Here is a tiny trained network, its code and every weight. The questions are about switching its units off for an input and a class, where a switched-off unit gives its printed mean instead of its output.

import numpy as np


def w(rows, s, z=0):
    codes = np.array(rows[::2]) - 128.0
    scale = np.full(codes.shape[1], s)
    scale[-1] = z or s
    return codes * scale


def f(y):
    return y / 2 * (1 + np.tanh(0.7978845608 * (y + 0.044715 * y**3)))


def log_softmax(a):
    a = a - a.max(-1, keepdims=True)
    return a - np.log(np.exp(a).sum(-1, keepdims=True))


def net(x, mask):
    res = np.array(x, float).reshape(1, 5) / 4 @ E
    y = f(res @ A[0][:, :-1].T + A[0][:, -1])
    res = res + np.where(mask, y, B[0][:, -1]) @ B[0][:, :-1]
    return log_softmax(res[-1] @ U[:, :-1].T + U[:, -1])


A, B = {}, {}
E = w([
[168,70,146,36,204,170,135,90,187],'x0',
[204,218,145,149,150,199,99,59,76],'x1',
[65,140,51,77,90,202,179,81,94],'x2',
[134,131,120,124,129,119,127,128,129],'x3',
[113,156,123,76,187,169,92,253,45],'x4',
],0.0079)
A[0] = w([
[184,112,188,172,146,56,79,173,152,167],'neuron 0',
[70,128,41,65,92,161,159,91,92,93],'neuron 1',
[60,31,124,131,83,90,154,160,181,65],'neuron 2',
[190,144,212,157,166,89,72,149,135,109],'neuron 3',
[94,142,49,79,80,154,169,100,113,153],'neuron 4',
[85,171,113,207,55,73,127,130,86,143],'neuron 5',
[107,163,74,86,93,198,169,96,99,101],'neuron 6',
[186,204,164,156,155,183,116,90,80,190],'neuron 7',
[113,159,101,131,138,144,82,231,67,80],'neuron 8',
[88,189,118,197,62,105,112,162,92,145],'neuron 9',
[137,108,132,57,214,155,119,140,136,115],'neuron 10',
[67,72,128,89,142,93,160,220,112,39],'neuron 11',
[149,75,146,64,177,144,130,82,185,139],'neuron 12',
[68,61,120,104,96,69,154,166,159,140],'neuron 13',
[131,84,134,195,49,64,175,2,198,1],'neuron 14',
],0.0069,0.001)
B[0] = w([
[108,159,158,134,107,93,189,181,154,204],'neuron 0',
[109,141,186,124,119,86,172,196,183,184],'neuron 1',
[154,174,138,87,72,158,55,78,117,197],'neuron 2',
[93,166,177,93,102,96,155,169,150,191],'neuron 3',
[110,141,171,122,137,88,178,178,153,175],'neuron 4',
[188,57,65,208,138,198,153,131,177,199],'neuron 5',
[100,150,187,109,92,105,143,166,153,181],'neuron 6',
[137,198,146,88,73,144,70,48,113,205],'neuron 7',
[111,56,108,160,214,134,136,118,79,206],'neuron 8',
[171,97,70,186,136,178,138,117,189,195],'neuron 9',
[155,73,77,168,190,163,147,119,125,180],'neuron 10',
[116,158,130,84,102,143,56,81,85,188],'neuron 11',
[199,89,74,219,156,208,146,127,172,189],'neuron 12',
[153,177,112,105,59,163,65,72,129,189],'neuron 13',
[49,52,141,103,207,69,143,109,2,254],'neuron 14',
],0.0077,0.0079)
U = w([
[92,82,112,123,196,107,136,128,14,250],'0',
[185,94,37,183,139,177,150,128,245,89],'1',
[143,194,132,89,50,146,40,71,130,73],'2',
[105,163,195,114,103,80,193,212,223,44],'3',
],0.012,0.0021)

Each question gives the input, the list of numbers given to net, and the class t.
The units are the neurons (one row each of A and B). Each row of codes is followed by its name. A weight is (code - 128) times the scale printed after its matrix; where a second scale follows, it is the last column's (A, B and U).
mask holds one flag per neuron, in row order. A switched-off neuron (its flag False) gives its mean, the last column of its row in B, instead of its output. The means were averaged over made-up inputs and are rounded, as every weight is.
A unit's drop is (log p(t) with every unit on - log p(t) with that unit switched off) / (log p(t) with every unit on - log p(t) with every unit switched off).
The circuit of an input: a set's keep is (log p(t) with only the set's units on - log p(t) with every unit switched off) / (log p(t) with every unit on - log p(t) with every unit switched off). Starting from the 12 units with the biggest drops (on a tie, the unit counted first), units are removed one at a time, each time the one whose removal leaves the highest keep (on an exact tie, the one counted first), for as long as the keep stays at least 0.8.
units of the circuit, in order: the units of the circuit, biggest drop first
k most important neurons: the k neurons with the biggest drops, biggest first
drop of u: that unit's drop, to one decimal
input [2,-5,6,-6,1], class 3: units of the circuit, in order => (neuron 1)
input [-7,-4,-4,7,-2], class 1: 2 most important neurons => (neuron 5; neuron 9)
input [-2,6,0,8,3], class 2: 2 most important neurons => (neuron 14; neuron 7)
input [8,2,0,-1,5], class 1: 2 most important neurons => (neuron 14; neuron 12)
input [1,-8,-6,1,5], class 2: units of the circuit, in order => (neuron 11; neuron 13)
input [2,4,-2,-5,1], class 2: 4 most important neurons => (neuron 14; neuron 7; neuron 5; neuron 8)
input [7,-7,8,5,0], class 3: 2 most important neurons => (neuron 1; neuron 4)
input [6,4,-8,8,-6], class 3: 4 most important neurons => (neuron 3; neuron 0; neuron 8; neuron 5)
input [-3,-8,-8,6,3], class 2: 3 most important neurons => (neuron 11; neuron 13; neuron 2)
input [2,-5,3,-6,-4], class 2: 4 most important neurons => (neuron 2; neuron 13; neuron 8; neuron 10)
input [6,-4,-4,-1,4], class 1: 3 most important neurons => (neuron 14; neuron 12; neuron 10)
input [-6,-5,0,6,0], class 1: 3 most important neurons => (neuron 5; neuron 9; neuron 7)
input [5,-4,0,-8,-5], class 0: 3 most important neurons => (neuron 14; neuron 5; neuron 9)
input [4,0,-7,-3,1], class 3: units of the circuit, in order => (neuron 3)
input [-2,-8,-6,-5,-4], class 2: 2 most important neurons => (neuron 2; neuron 13)
input [-3,1,3,2,0], class 1: drop of neuron 10 => -0.2
input [1,-5,6,-1,1], class 3: drop of neuron 4 => 0.5
input [5,-5,5,-6,4], class 1: drop of neuron 7 => 0.5
